[111 114 150 170 117 159 113 166] -> teb
[179 177 151 116 174 133 175 136] -> zesa
[123 124 165 160 126 168 121 180] -> dop
[124 127 167 157 127 169 126 176] -> Baz
size: [123 124 165 160] -> 4
size: [124 127 167 157 127 169] -> 6
size: [123 124 165 160 126 168 121 180] -> 8
size: [111 114 150 170 117 159 113 166] -> 8
size: [179 177 151 116 174 133 175 136] -> 8
size: [124 127 167 157 127 169 126 176] -> 8

[105 147 137 121 121 126 136 105 108 133 123  93  98 132 139  81 144 129
 133 137 121] : dopi
[140 111  79 110  90 105 137 130 142  92 125 113 114 138 153  93 147 127
 136 101 126] : luzug
[115 127 138 102 130 133 132 129  99 155 100 125 109 125 143  77 147 141
 118 137 135] : fubik
[145 113 134 116 134 108 130 129 132 140 114 128 104 151 153 136 141 139
 149 112 110] : Gaguf
[113 143 142 129 128 111 135  98 121 127 130  82  86 149 149 102 147 129
 154 125 101] : Rif
[147 103 143  85 138 117 134 140 114 163  83 139 109 136 151 109 151 151
 135 120 125] : Der
[111 120  97 135 120 119 127 128 131 104 137 109 114 138 154  90 145 126
 126 115 121] : papu
[101 111 125 128 155 137 120 141 114 139 118 128 125 125 149  87 147 138
 107 131 129] : ruf
[140 111  79 110  90 105 137 130 142  92 125 113 114 138 157  99 137 132
 123 130 127] : met
[132 144 108 105  83 126 138 123 110 128 117 128 112 129 132  89 130 126
 125 130 145] : lupug
[126 148 105 140  94 118 121 135 103 146 136 158  89 170 168 113 123 125
 130 120 137] : tudom
size: [147 103 143  85 138 117 134 140 114 163  83 139 109 136] -> 14
size: [140 111  79 110  90 105 137 130 142  92 125 113 114 138 157  99 137 132
 123 130 127] -> 21
size: [132 144] -> 2
size: [105 147 137 121 121 126 136 105 108 133 123  93  98 132 139  81 144 129
 133 137 121] -> 21
size: [101 111 125 128 155 137 120 141 114 139 118 128 125 125 149  87 147 138
 107 131] -> 20
size: [140 111  79] -> 3

[121 142 114 121 124 117 148 139 116 126 129 126 125 124  97 134 140 110
 121 129 149 112 122 130 133 116 132 131 109 128 106 145 121 149 138 133
 139 130 141 141 138 132 133 139 119 128 113 136 111 144 138 129 136 142
 120] = kul
[112 136 107 118 127 121 158 149 115 115 123 124 115 125  79 135 150 101
 119 134 167 117 129 121 137 112 134 134 111 125 100 162 115 165 135 131
 135 129 150 141 143 130 142 142 120 131 103 135 104 150 138 125 139 140
 124] = gikez
[122 120 138 141 127 127 134 124 128 117 123 124 132 132 138 118 126 133
 147 134 132 143 131 120 134 125 140 134 138 125 136 131 128 124 134 128
 120 119 122 123 132 136 132 119 128 134 120 112 142 120 129 127 129 127
 141] = Vupet
[126 123 133 138 120 124 131 124 127 121 126 130 132 133 134 124 127 137
 146 129 130 133 123 124 132 131 133 131 133 123 133 130 131 120 140 131
 127 124 122 125 130 138 124 123 124 132 123 116 141 119 126 129 127 133
 133] = biza
[126 141 157 184 122  96 143 100 124 138 124 106 173 134 168  90 100 156
 180 123 117 145 111 144 160 117 153 177 136 132 166 132 124 101 176 150
 112  85 118 108 137 158 154 106 130 175  99  72 170 113 124 155 148 157
 142] = lipor
[123 125 134 146 115 122 131 120 129 122 122 126 139 140 136 122 127 143
 154 124 129 134 118 129 136 136 136 142 133 122 136 133 134 116 146 135
 122 119 122 123 130 144 128 120 128 135 119 108 152 117 124 128 129 140
 136] = Rim
size: [122 120 138 141 127 127 134 124 128 117 123 124 132 132 138 118 126 133
 147 134 132 143 131 120 134 125 140 134 138 125 136 131 128 124 134 128
 120 119 122 123 132 136 132 119 128 134 120 112 142 120 129 127 129 127
 141] -> 55
size: [122 120 138 141 127 127 134 124 128 117 123 124 132 132 138 118 126 133
 147 134 132 143 131 120 134 125 140 134 138 125 136 131 128] -> 33
size: [123 125 134 146 115 122 131 120 129 122 122 126 139 140 136 122 127 143
 154 124 129 134 118 129 136 136 136 142 133] -> 29
size: [126 123 133 138 120 124 131 124 127 121 126 130 132 133 134 124 127 137
 146 129 130 133 123 124 132 131 133 131 133 123 133 130 131 120 140 131
 127 124 122 125 130 138 124 123 124 132 123 116] -> 48
size: [122 120 138 141 127 127 134 124 128 117 123 124 132 132 138 118 126 133] -> 18
size: [121 142 114 121 124 117 148 139 116 126 129 126 125 124  97 134 140 110
 121 129 149 112 122 130 133 116 132 131 109 128 106 145 121 149 138 133
 139 130 141 141 138 132 133 139] -> 44
size: [126 141 157 184 122  96 143 100 124 138 124 106 173 134 168  90 100 156
 180 123 117 145 111 144 160 117 153 177 136] -> 29

